Below are the code and all the weights of a small trained network. Each question names an input and a class and asks about switching units off, where a switched-off unit gives its printed mean instead of its output.

import numpy as np


def w(rows, s, z=0):
    codes = np.array(rows[::2]) - 128.0
    scale = np.full(codes.shape[1], s)
    scale[-1] = z or s
    return codes * scale


def norm(h):
    return h / np.sqrt((h * h).mean(-1, keepdims=True) + 1e-5)


def f(y):
    return y / 2 * (1 + np.tanh(0.7978845608 * (y + 0.044715 * y**3)))


def log_softmax(a):
    a = a - a.max(-1, keepdims=True)
    return a - np.log(np.exp(a).sum(-1, keepdims=True))


def net(x, mask):
    res = np.array(x, float).reshape(1, 8) / 4 @ E
    u = 0
    for l in range(3):
        y = f(norm(res) @ A[l][:, :-1].T + A[l][:, -1])
        res = res + np.where(mask[u : u + 9], y, B[l][:, -1]) @ B[l][:, :-1]
        u += 9
    return log_softmax(norm(res)[-1] @ U[:, :-1].T + U[:, -1])


A, B = {}, {}
E = w([
[2,179,65,183,203,94,183,96,155,214,161],'x0',
[208,203,149,176,172,103,113,138,127,104,231],'x1',
[127,122,122,137,126,134,142,134,125,122,134],'x2',
[118,138,145,125,131,130,103,121,119,136,126],'x3',
[153,112,164,61,141,166,172,143,138,178,164],'x4',
[125,137,137,132,80,68,134,204,101,175,140],'x5',
[129,120,166,160,102,133,116,86,126,149,128],'x6',
[136,117,121,142,118,132,149,124,138,126,130],'x7',
],0.012)
A[0] = w([
[134,119,164,123,173,97,93,124,106,117,142,1],'L0N0',
[136,116,81,123,155,147,97,65,161,69,132,56],'L0N1',
[64,64,39,194,142,71,78,131,116,91,94,130],'L0N2',
[112,166,66,178,45,30,74,100,112,3,68,69],'L0N3',
[62,58,119,89,106,207,120,161,130,148,70,50],'L0N4',
[123,77,138,136,70,11,114,214,119,203,119,50],'L0N5',
[85,79,181,31,127,113,144,112,187,141,229,30],'L0N6',
[177,107,176,51,118,209,152,152,165,180,137,116],'L0N7',
[133,130,75,86,161,183,120,11,105,96,114,80],'L0N8',
],0.0079)
B[0] = w([
[164,120,165,136,95,143,124,91,117,176,173,102],'L0N0',
[111,98,133,175,117,162,112,172,171,128,174,149],'L0N1',
[99,116,165,183,140,99,144,100,103,117,97,253],'L0N2',
[139,92,166,197,174,113,86,168,61,143,116,235],'L0N3',
[168,85,119,79,132,64,129,82,138,142,101,202],'L0N4',
[79,72,140,110,108,126,107,169,203,100,194,218],'L0N5',
[138,119,145,193,203,144,187,154,118,139,96,141],'L0N6',
[129,106,165,222,165,122,108,175,80,115,99,237],'L0N7',
[101,126,169,129,112,149,105,206,247,138,133,179],'L0N8',
],0.014,0.0049)
A[1] = w([
[182,70,126,82,169,228,144,139,112,225,196,93],'L1N0',
[54,138,71,134,151,111,175,94,131,183,170,91],'L1N1',
[143,62,161,71,169,187,177,138,88,193,161,71],'L1N2',
[206,240,144,167,156,112,138,98,113,76,254,81],'L1N3',
[103,120,119,30,146,170,178,67,59,131,152,4],'L1N4',
[113,189,56,94,91,128,128,22,56,170,131,42],'L1N5',
[57,158,109,109,137,100,176,86,152,217,74,88],'L1N6',
[68,33,126,65,115,101,186,37,90,87,112,78],'L1N7',
[173,142,70,69,117,190,95,69,151,130,84,54],'L1N8',
],0.0083,0.011)
B[1] = w([
[60,185,230,212,166,108,122,188,121,93,100,150],'L1N0',
[114,196,75,143,108,214,140,49,51,142,189,220],'L1N1',
[157,98,233,255,181,96,152,166,127,118,49,144],'L1N2',
[231,40,43,45,169,6,62,138,220,227,64,253],'L1N3',
[139,56,133,89,110,166,208,127,128,141,175,119],'L1N4',
[115,143,138,80,73,131,179,116,106,100,164,122],'L1N5',
[175,163,64,124,139,114,122,76,88,137,188,218],'L1N6',
[215,148,47,83,122,90,58,208,224,198,25,175],'L1N7',
[120,137,142,187,148,98,247,123,132,125,97,116],'L1N8',
],0.0091,0.005)
A[2] = w([
[221,141,115,43,37,195,74,137,65,101,82,63],'L2N0',
[59,152,133,97,14,48,140,206,114,126,211,37],'L2N1',
[48,72,116,58,47,151,155,118,117,177,1,86],'L2N2',
[161,41,149,83,72,125,94,163,80,24,93,151],'L2N3',
[165,227,152,100,53,165,194,129,62,20,87,2],'L2N4',
[154,121,118,124,181,103,69,176,124,161,247,119],'L2N5',
[123,163,237,80,211,147,239,184,100,210,112,63],'L2N6',
[73,212,77,143,136,126,113,101,110,191,134,109],'L2N7',
[116,136,132,117,187,221,128,86,246,44,114,26],'L2N8',
],0.01,0.0061)
B[2] = w([
[57,157,111,103,102,171,215,58,63,140,175,172],'L2N0',
[87,91,215,110,36,206,74,202,223,119,214,163],'L2N1',
[216,154,113,106,200,46,44,176,203,195,118,183],'L2N2',
[83,193,66,111,140,175,199,63,105,136,173,254],'L2N3',
[89,149,107,118,117,105,134,24,88,169,205,129],'L2N4',
[100,107,133,88,101,150,104,121,151,125,45,215],'L2N5',
[106,127,160,251,125,102,82,129,67,38,100,166],'L2N6',
[145,139,148,97,81,187,198,85,88,61,155,200],'L2N7',
[27,46,158,38,59,205,111,230,223,132,235,147],'L2N8',
],0.012,0.0098)
U = w([
[90,250,80,51,83,231,250,40,37,121,171,180],'0',
[249,148,62,51,185,17,62,159,202,235,39,3],'1',
[107,149,205,249,203,111,107,189,37,47,54,150],'2',
[60,75,187,71,47,213,81,250,238,130,233,153],'3',
],0.013,0.0045)

Each question gives the input, the list of numbers given to net, and the class t.
The units are the neurons (one row each of A and B). Each row of codes is followed by its name. A weight is (code - 128) times the scale printed after its matrix; where a second scale follows, it is the last column's (A, B and U).
mask holds one flag per neuron, layer by layer. A switched-off neuron (its flag False) gives its mean, the last column of its row in B, instead of its output. The means were averaged over made-up inputs and are rounded, as every weight is.
A unit's drop is (log p(t) with every unit on - log p(t) with that unit switched off) / (log p(t) with every unit on - log p(t) with every unit switched off).
most important unit: the unit with the biggest drop
k most important neurons: the k neurons with the biggest drops, biggest first
k most important neurons of layer l: the k neurons of layer l with the biggest drops, biggest first
drop when u is switched off: that unit's drop, to one decimal
input [-8,5,1,-5,-7,-1,7,6], class 0: most important unit -> L2N3
input [7,-7,5,3,8,1,-7,6], class 2: 3 most important neurons of layer 1 -> [L1N2 L1N0 L1N3]
input [-6,3,-3,1,-5,7,-8,-1], class 3: 2 most important neurons of layer 0 -> [L0N5 L0N4]
input [5,-7,-3,8,-1,6,3,5], class 1: 3 most important neurons -> [L2N2 L1N7 L0N4]
input [-3,-6,-4,-8,-2,-6,-5,2], class 1: 2 most important neurons of layer 2 -> [L2N2 L2N1]
input [7,-3,3,-4,-6,-8,-4,6], class 3: 2 most important neurons of layer 0 -> [L0N8 L0N1]
input [-7,7,7,7,0,-6,-8,-2], class 0: 3 most important neurons of layer 2 -> [L2N0 L2N3 L2N2]
input [1,-2,3,-4,6,6,-3,-8], class 2: 3 most important neurons -> [L0N6 L2N6 L1N2]
input [7,2,2,2,-5,-8,1,7], class 3: 2 most important neurons -> [L0N8 L2N8]
input [7,4,5,2,-6,4,-2,4], class 0: 2 most important neurons -> [L2N7 L0N7]
input [7,-1,0,0,-5,8,-2,7], class 3: 2 most important neurons -> [L0N5 L2N1]
input [0,5,-3,1,-6,7,3,3], class 3: 2 most important neurons -> [L0N5 L2N1]
input [-8,0,6,3,-8,-6,-8,-8], class 0: 2 most important neurons -> [L2N3 L0N7]
input [1,4,3,1,2,1,2,-4], class 1: most important unit -> L1N3
input [1,2,-3,3,7,7,-5,4], class 2: 2 most important neurons -> [L2N6 L0N6]
input [4,-6,5,0,8,8,8,4], class 2: 3 most important neurons -> [L1N2 L2N6 L0N6]
input [-7,-5,3,8,8,7,8,0], class 2: 2 most important neurons -> [L0N7 L1N2]
input [-6,-3,6,6,6,-3,-5,5], class 0: 3 most important neurons -> [L2N3 L0N3 L2N0]
input [1,-1,1,8,-2,-3,-7,-4], class 3: 2 most important neurons -> [L0N8 L2N8]
input [-8,7,6,-5,3,6,1,4], class 0: most important unit -> L2N0
input [-7,0,3,0,8,-2,-1,6], class 2: 2 most important neurons of layer 1 -> [L1N2 L1N0]
input [-5,7,0,4,0,-4,1,6], class 1: drop when L1N3 is switched off -> 4.1
input [-6,8,-4,-6,-6,0,-2,-6], class 1: drop when L1N3 is switched off -> 2.5
input [-1,0,-8,-8,0,-7,3,-6], class 3: drop when L0N1 is switched off -> 0.0
input [-3,5,-2,-5,-3,0,-7,4], class 1: drop when L1N3 is switched off -> 3.5
